Below are the code and all the weights of a small trained network. Each question names an input and a class and asks about switching units off, where a switched-off unit gives its printed mean instead of its output.

import numpy as np


def w(rows, s, z=0):
    codes = np.array(rows[::2]) - 128.0
    scale = np.full(codes.shape[1], s)
    scale[-1] = z or s
    return codes * scale


def f(y):
    return y / 2 * (1 + np.tanh(0.7978845608 * (y + 0.044715 * y**3)))


def log_softmax(a):
    a = a - a.max(-1, keepdims=True)
    return a - np.log(np.exp(a).sum(-1, keepdims=True))


def net(x, mask):
    res = np.array(x, float).reshape(1, 6) / 4 @ E
    y = f(res @ A[0][:, :-1].T + A[0][:, -1])
    res = res + np.where(mask, y, B[0][:, -1]) @ B[0][:, :-1]
    return log_softmax(res[-1] @ U[:, :-1].T + U[:, -1])


A, B = {}, {}
E = w([
[125,137,143,115,139,131,124,132,155],'x0',
[169,243,113,102,33,149,72,127,112],'x1',
[144,135,116,132,139,122,130,131,129],'x2',
[131,130,123,137,135,135,120,129,137],'x3',
[179,98,221,148,126,112,67,248,88],'x4',
[122,128,136,126,136,145,114,127,146],'x5',
],0.012)
A[0] = w([
[156,188,123,116,53,138,86,172,116,121],'neuron 0',
[181,96,212,174,130,109,92,254,98,205],'neuron 1',
[165,38,192,182,169,101,132,193,117,114],'neuron 2',
[157,206,146,130,43,148,94,159,113,136],'neuron 3',
[158,165,168,128,95,133,78,165,106,89],'neuron 4',
[80,78,113,131,170,150,202,77,181,255],'neuron 5',
[138,190,102,106,66,146,112,85,139,161],'neuron 6',
[111,173,96,113,145,162,110,66,130,201],'neuron 7',
[137,203,80,101,68,156,108,91,131,174],'neuron 8',
[158,160,183,156,121,132,57,218,94,97],'neuron 9',
],0.0078,0.0045)
B[0] = w([
[218,126,60,72,33,102,86,51,191,189],'neuron 0',
[163,1,141,120,150,143,10,197,98,251],'neuron 1',
[132,117,206,134,139,202,83,240,97,208],'neuron 2',
[253,102,59,26,25,118,101,76,197,198],'neuron 3',
[226,100,78,101,102,59,53,96,196,174],'neuron 4',
[39,114,67,243,206,28,157,74,165,203],'neuron 5',
[175,200,144,124,43,195,194,156,105,185],'neuron 6',
[94,159,120,114,110,161,235,100,139,174],'neuron 7',
[148,198,209,136,61,210,184,119,161,196],'neuron 8',
[168,52,127,104,124,62,42,116,175,207],'neuron 9',
],0.006,0.015)
U = w([
[68,118,62,197,232,24,186,48,138,243],'0',
[160,228,136,111,79,254,213,107,122,147],'1',
[136,79,221,165,213,176,112,246,79,130],'2',
[199,93,99,65,99,85,79,99,149,5],'3',
],0.0072,0.0031)

Each question gives the input, the list of numbers given to net, and the class t.
The units are the neurons (one row each of A and B). Each row of codes is followed by its name. A weight is (code - 128) times the scale printed after its matrix; where a second scale follows, it is the last column's (A, B and U).
mask holds one flag per neuron, in row order. A switched-off neuron (its flag False) gives its mean, the last column of its row in B, instead of its output. The means were averaged over made-up inputs and are rounded, as every weight is.
A unit's drop is (log p(t) with every unit on - log p(t) with that unit switched off) / (log p(t) with every unit on - log p(t) with every unit switched off).
The circuit of an input: a set's keep is (log p(t) with only the set's units on - log p(t) with every unit switched off) / (log p(t) with every unit on - log p(t) with every unit switched off). Starting from all 10 units, units are removed one at a time, each time the one whose removal leaves the highest keep (on an exact tie, the one counted first), for as long as the keep stays at least 0.8.
circuit, biggest first: the units of the circuit, biggest drop first
most important unit: the unit with the biggest drop
top k neurons: the k neurons with the biggest drops, biggest first
drop of u: that unit's drop, to one decimal
input [-6,1,6,4,-8,5], class 1: most important unit : neuron 8
input [-4,0,8,6,0,1], class 0: circuit, biggest first : neuron 2; neuron 1; neuron 3
input [6,-4,-3,-2,0,8], class 0: circuit, biggest first : neuron 5; neuron 1
input [2,1,-8,0,-7,3], class 1: top 4 neurons : neuron 8; neuron 6; neuron 9; neuron 7
input [1,0,5,-6,3,-7], class 2: circuit, biggest first : neuron 3; neuron 0
input [-7,0,-7,-3,-7,-1], class 0: top 3 neurons : neuron 5; neuron 2; neuron 3
input [-4,1,-5,-2,-5,2], class 1: top 3 neurons : neuron 8; neuron 6; neuron 9
input [-2,-1,0,-2,0,-4], class 0: top 2 neurons : neuron 1; neuron 2
input [6,-8,4,-6,0,1], class 0: top 2 neurons : neuron 5; neuron 1
input [5,3,2,-6,8,4], class 3: drop of neuron 0 : 0.0
input [0,0,0,6,-5,-5], class 0: drop of neuron 2 : 0.1
input [5,0,3,-5,3,-7], class 2: drop of neuron 3 : 0.3
input [-2,-5,6,-1,1,-7], class 2: drop of neuron 2 : 0.5
